In the rows, 128 means zero.
Each row is followed by its class number. Each block has new classes, again numbered from 0 up, in any order.
[126 108 110 182 150 131 152 152 102 210 104  64 100 135 120 162 169 133
 113  96 130 132  90 149 139 143 121] => 0
[150 187 144 116 110 133 143 141  78 127  99 134 135  13 112 163 106 121
 173 128 132 131  95 155 141 160 168] => 1
[122  69 141 186 111 118 160 136  97 161 105 125 123 133 110 140 135 126
 135 102 149 129 132 146 150 168 130] => 0
[150 119 157 158 120 104 156 147  40 178  83 116 104  91 107 169 183 130
 154  78 133 127 114 154 154 159 167] => 1
[143 149 138 109 123 154 115 130 120 171 105  85 112 101 124 150 179 128
 156 132 122 129 111 167 139 171 140] => 1
[115  78 118 183 151 122 157 149  89 148  97 126  81  93 124 155 161 127
 138  87 175 113  99 156 141 167 145] => 0
[147 133 103 127 170 110 133 135 105 127  93 109  80  62 127 166 207 133
 180 101 145 137 127 150 191 184 157] => 1
[116  79 134 180 138 101 145 135  57 247  87 109 100 146 137 172 161 146
 160 100 170 121 130 167 140 176 119] => 0
[120  87 124 166 141 108 154 122  98 191 121 119 119 140 114 151 129 146
 137 107 137 117 128 130 121 148 136] => 0
[131  98 106 168 155 125 150 140 116 188 113 119 102 105 128 145 179 162
 123 105 146 113 122 157 156 163 134] => 0
[156 126 133 119 134 115 144 131  92 187  93 108  88  97 126 158 184 126
 166 114 123 132 116 158 154 197 172] => 1
[104  91 138 173 123 104 158 128  76 227  94 105 111 150  91 154 142 145
 142 109 129 106 125 161 129 151 131] => 0

A new block, with new classes numbered from 0.
[123 131 124 120 148 138 164 132 123 135 119 120 133 127 147 143 138 128
 130  93 125 104 146 133 122 117 169] => 3
[127 135 127 187 148 136 125 136 112 132 104  96 137 154 157 119 133 120
 129  76  93  98 151 142 117 114 129] => 1
[117 142 127 186 134 127 168 119 114 125 123  96 125 159 167 162 122 101
 126  99 121  82 148 137 122 128 171] => 3
[136 131 125  93 165 129 158 141 113 125 143 102 125 131 121 118 162 141
 141 109 109 156 159 140 111 120 156] => 1
[129 138 126 196 156 129 133 133 112 125 125  90 121 156 147 117 141 123
 122  97  93 128 147 137 117 119 130] => 1
[113 133 131 168 143 138 142 133 119 132 103 102 131 144 166 139 126 111
 127  84 110  79 145 145 120 114 147] => 3
[124 129 122 167 159 136 136 141 112 131 109 104 134 147 148 117 142 122
 137  76 100  97 149 143 116 114 146] => 3
[125 127 131 104 122 127 127 125 124 126 127 123 126 128 152 139 116 126
 127 119 138 101 138 130 127 125 138] => 4
[134 133 123  34 142 136 130 143 111 137 102  90 137 125 144 117 132 137
 129  82 120 104 145 150 109 109 131] => 3
[127 133 134 241 166 137 134 132 115 122 117 101 127 173 155 129 149 103
 130  76  79  96 145 136 121 123 139] => 4
[137 131 119  89 172 136 148 148 116 127 144  93 124 126 107  92 163 146
 127 110 104 170 142 137 117 119 136] => 1
[123 127 117  15 127 129 121 137 117 139  91 113 138 109 145 113 117 138
 129  90 137  90 136 146 108 121 128] => 0
[130 134 123 112 159 132 153 140 112 129 122  86 131 141 144 124 142 127
 126  87 102 123 149 144 112 117 148] => 1
[126 143 120  15 145 120 159 133 106 129 135  69 126 130 134 121 122 135
 125 114 122 156 144 142 107 122 158] => 2
[120 137 126 177 151 133 163 131 115 127 121  92 129 152 154 144 133 116
 126  96 107 108 148 141 121 127 162] => 3
[128 147 127  49 152 120 159 127 105 125 147  67 124 145 125 122 128 126
 120 128 113 169 150 142 110 130 147] => 2
[131 140 123  15 153 123 137 139 102 125 140  48 122 140 126 106 132 136
 122 118 107 183 152 153 102 126 130] => 2
[136 128 126 173 150 133  89 149 109 134 101  88 131 152 155  95 146 126
 127  73  80 116 143 149 103 113  94] => 4
[135 128 123  15 149 124  89 148 106 133  95  76 143 122 131  93 136 146
 127  88 100 133 141 148  99 108  99] => 0
[124 120 119  23 137 132 105 150 115 138  87 116 139 116 146 110 126 142
 130  79 119  92 140 137 105 108 122] => 0
[128 123 126  34 134 132 118 149 122 135  94 113 140 115 139 111 129 139
 129  85 120 102 138 145 108 111 120] => 0
[132 119 124 203 168 143 164 146 120 129 136 115 126 158 127 120 165 130
 129 100  97 139 145 137 121 117 149] => 1
[119 125 123 140 142 141 125 140 122 137  80 136 139 128 165 133 127 122
 128  69 122  55 138 139 121 113 137] => 4
[128 139 122  39 176 122 181 143 100 128 151  52 126 140 128 118 156 139
 125 102 104 180 157 149 100 115 171] => 2
[126 135 120 189 152 133 179 126 119 129 132 106 124 147 157 153 136 111
 129  99 116 106 146 131 124 123 177] => 4
[122 123 120  51 129 133 121 138 115 121  89 118 138 120 149 129 119 130
 127  86 125  78 135 146 112 111 136] => 0
[133 142 124 132 179 135 188 141 106 121 151  72 126 147 128 121 165 134
 122  99  95 165 158 142 113 113 176] => 1
[144 133 128 143 173 141 217 145 137 116 183 141 121 110  91 123 179 150
 125 134 131 204 134 120 135 119 199] => 1
[123 138 130 199 152 132 134 126 109 126 107  79 128 167 171 138 129 105
 122  80  89  85 159 144 109 117 136] => 3
[144 119 123  43 171 145 146 163 127 130 140 148 134  88  92  88 174 170
 131 100 129 173 119 138 119 106 145] => 1
[121 132 124  15 154 132 108 145  97 136  85  52 132 141 162 105 117 127
 119  66  92  93 158 165  93 101 125] => 0
[128 130 118  15 137 133 164 132 119 129 127 109 133 106 120 130 133 145
 130 113 140 142 139 134 110 119 163] => 0
[123 131 127 122 150 127 127 127  97 128 108  68 132 154 149 122 127 118
 122  89  96 120 152 148 106 116 128] => 3
[140 135 126 227 194 139 176 146 126 123 161  97 125 148 112 103 191 141
 119  97  85 189 147 134 119 115 153] => 1
[119 125 127  15 126 125 121 138 112 139 105  92 133 118 140 134 109 135
 129 106 138 113 137 150 106 119 131] => 0
[123 128 125  15 136 133 110 152 108 144  78  90 134 109 144 107 121 147
 130  82 127 108 146 152 106 107 118] => 0
[118 147 120  26 142 124 176 115 108 128 143  59 121 140 140 142 119 119
 123 125 127 151 156 143 108 128 172] => 2

A new block, with new classes numbered from 0.
[127 119 133 128  95 145 124 130 121 115 125 141 144 106 126 119 107 116
 134 118 120 145 135 179  93 103 120] => 1
[134 145 140 133 110 200 117 160 130 111 110 105 134 128  97 135 140 101
 107 123 118 134 156 123  84 121 214] => 1
[152  93 111 138 132 185 150 140 144 120 103 147 153 127  93 124 112 105
 133 128 140 121 181 113 121 103 124] => 0
[136 101  81 135 153 122 127 152 141 104 148 124 190 122  96 184 107 124
 144 129 157 136 160 163  89  90  75] => 0
[132 120 122 124 127 162 120 142 127 125 111  82 143 140 128 148 100 124
 126  85 147 164 163 135  84 132 113] => 1
[142 105 151 134  94 142 141 128 113 113 119 134 156 110 131 109 117  70
 109 110 137 160 166 145  80 112 152] => 1
[137 121 141 142  94 159 133 154 127  91 131 137 165 109 112 137 118  98
 118 131 117 146 172 165  66  98 156] => 1
[129 134 147 144 132 103 139 112 117 103 167 149 127 118 160 146 119 114
 119 147 122 145 164 156 103 103 106] => 0
[148 104 111 135 129 149 139 140 125 112 118 135 161 122 110 137 106 114
 139 126 130 143 188 143  86 108  93] => 0
[112 127 148 132  75 229 150 139 132 116 124 149 125 130 111 135  95 161
 134 107 140 146 138 131  87  97 165] => 1
[153  88  99 128 144 139 137 146 145 132  98 132 165 127 101 124 120 109
 135 120 142 119 164 118 127 121  97] => 0
[148  87  74 128 145 180 143 162 134 131  79 171 169 121  74 122  89 138
 166 111 109 112 184 160 140  88  64] => 0
[151 112 115 126 109 165 113 129 127 104 130 103 171 105 123 119 104  92
 128  96 155 157 154 174  78  73 122] => 1
[142 106 106 135 136  96 131 142 128 105 132 146 174 114 120 140 125 101
 133 133 117 125 155 167 112  98  88] => 0
[152 105 108 131 126 176 132 137 148 123 100 126 139 135 103 130  94 148
 153 125 125 137 171 132  94 135  69] => 0
[141 119 141 123  88 176 130 124 128 114 125 134 138 117 124 109 101 117
 133 117 130 151 149 157  77 107 123] => 1
[142 100 104 142 133 146 146 151 141 106 113 165 162 123 102 136 111 135
 153 140 111 118 173 145 119 105  85] => 0
[135 106 135 140 111 189 132 153 162 101 122 130 142 133 153 142 107 174
 141 131 132 126 161 129 122  95  99] => 0
[161  90 131 126  78 170 126 140 145 109 129 109 185 116 137 123 117  90
 112  92 167 142 148 150  78  60 142] => 1
[144 107 145 131  87 197 138 137 140 107 108 127 147 122 129 111 104 117
 124 113 132 149 167 131  86 108 139] => 1

A new block, with new classes numbered from 0.
[158 129 102  70 177  94 163 146 158 175  88 104 152  84  89 111  85 152
 105  88 150 127 111 129 113 195 152] => 1
[ 68 114 175 123  70 109 163 163 178 103 126 121 101 146  99 102  86  58
 115 121 179 110 114 124 105 187 106] => 0
[ 21  76 178 138  44 118 171 173 187 123 124 132  98 158 132 102  94  48
 112 111 162  81 123 124  99 172 127] => 0
[112 128 134 109  73 135 160 179 185 143  80 106 139 112  60  77  75  38
 100 152 145 144  88 140  99 180 149] => 0
[127 111 161 146  89 111 177 166 201 124 115 136 118 114  81  94  56  75
 115 143 150 129 121 145  86 160 166] => 0
[129 114 102  94 154 122 109 128 104 143 141 108 135 100 110 132 130 106
 134 138 128 135  96 141  81 147 156] => 0
[ 93 112 138 108 144 114 171 145 147 149 116 129 132 156 132 119  86  86
 118  96 185 119 113 129 133 194 144] => 1
[113 141 131 104 168  97 154  94  98 138 148 135 127 120 162 148 150 107
 138  72 129 122 126 124 107 158  70] => 1
[ 80  83 196 130  49 125 182 180 216 120 132 125  91 165  72  88  69  28
 103 133 165 104 124 130  99 181 147] => 0
[139 135 109 118 153 114 178 139 163 152 160 118 143 135 182 146 137 121
 125 111 159  92 128 139 120 196 122] => 1
[148 107  80  94  78 107 127 185 156 175  49  89 140 132 112  90  95 127
 101  74 165 163  94 153 137 193 152] => 1
[100 127 147 113 119  98 187 156 175 140 137 148 125 120 169 143  91 106
 100  93 143  88 137 155 154 178 132] => 1
[140 133 109  87 100 102 121 148 165 148  68 118 142 119  78  92  44 104
  88 118 135 155  77 150  73 173 163] => 0

Next block: new classes, numbered from 0 again.
[130 118 139 114 115 132 129 138 166 157 128 131 128 129 148 136 126 113
 116 106 121 146 137 130 102 118 126] => 2
[136  98 174 134 115 190 110 111 148  64 143 152 124 121  65 120 116 136
 182 131 118 148 135 131  99 118 117] => 1
[135 124 173 103 159 171  85  95 155 132 116 149  76 112 107 139 136 124
 168 124 132 128 130 128  80 113 115] => 1
[122 117 124 139  84 135 133 129 134 136 153 120 140 132 127 122 123 132
 137 125 116 140 129 146 120 124 126] => 0
[126 124 126 128  83 142 124 107 130 132 153 119 138 142 122 124 126 131
 133 127 106 147 130 120 100 117 130] => 0
[124 108 132 107 113 157 130 153 141 131 124 149 141 146 156 126 117 137
 150 146 118 139 115 116 113 113 122] => 2
[158 119 136 119 116 142 128 139 191 128 114 166 122 117 129 123 120 143
 135  84 115 133 121 135  90 102 108] => 0
[122 133 151 152  82 168 108 106  99 102 159 114 148 120  62 128 130 149
 160 151  99 132 116 141 129 138 103] => 0
[128 125 137 126 111 149 111 133 123 137 131 141 106 131 122 131 127 142
 146 124 111 122 132 134 101 118 123] => 2
[125 132 117 144  78 112 118 108 141 111 148 104 149 121 107 105 144 101
 125 114 115 135 150 124 118 132 130] => 0
[146  88 191 108 140 183 105 105 134 118 130 134 111 115  92 134 117 152
 185 133 127 131 118 124  96 125 124] => 1
[132  95 136 103 103 151 116 130 108 137 140 139 122 147 149 127 114 135
 152 157 119 130 122 112 124 114 132] => 2
[129 116 136 112 113 138 129 135 146 130 132 148 126 111 141 120 124 138
 139 120 121 129 119 126 108 150 123] => 2
[134 125 151 161  77 185 148 146 130 121 158 151 145 123  56 111 112 168
 174 139  75 141 132 114 105 123 111] => 0
[127 113 138 141  84 161 147 139 142 126 140 135 136 153  85 148 121 153
 158 147  88 135 114 129 116 119 109] => 0
[129 124 130 142  58 151 145 137 118 103 151 119 135 135 103 109 134 141
 131 138  85 137 130 124 109 125 118] => 0
[138  83 173 106 153 164  95  99  98 135 124 156 110 115 103 133 115 142
 185 135 107 136 115 117  85 127 123] => 1
[125 110 162 103 110 141 129 136 154 135 119 147 132 134 168 119 111 140
 142 126 129 145 132 119  88 102 123] => 2
[112 131 102 134  90 130 139 138 126 117 155 130 117 128 124 111 122 143
 122 125 117 142  89 136 125 134 120] => 0
[129  93 167 125 116 169  95 115 147 124 133 152 115 125 110 137 126 130
 167 132 125 145 127 117  71 112 120] => 1
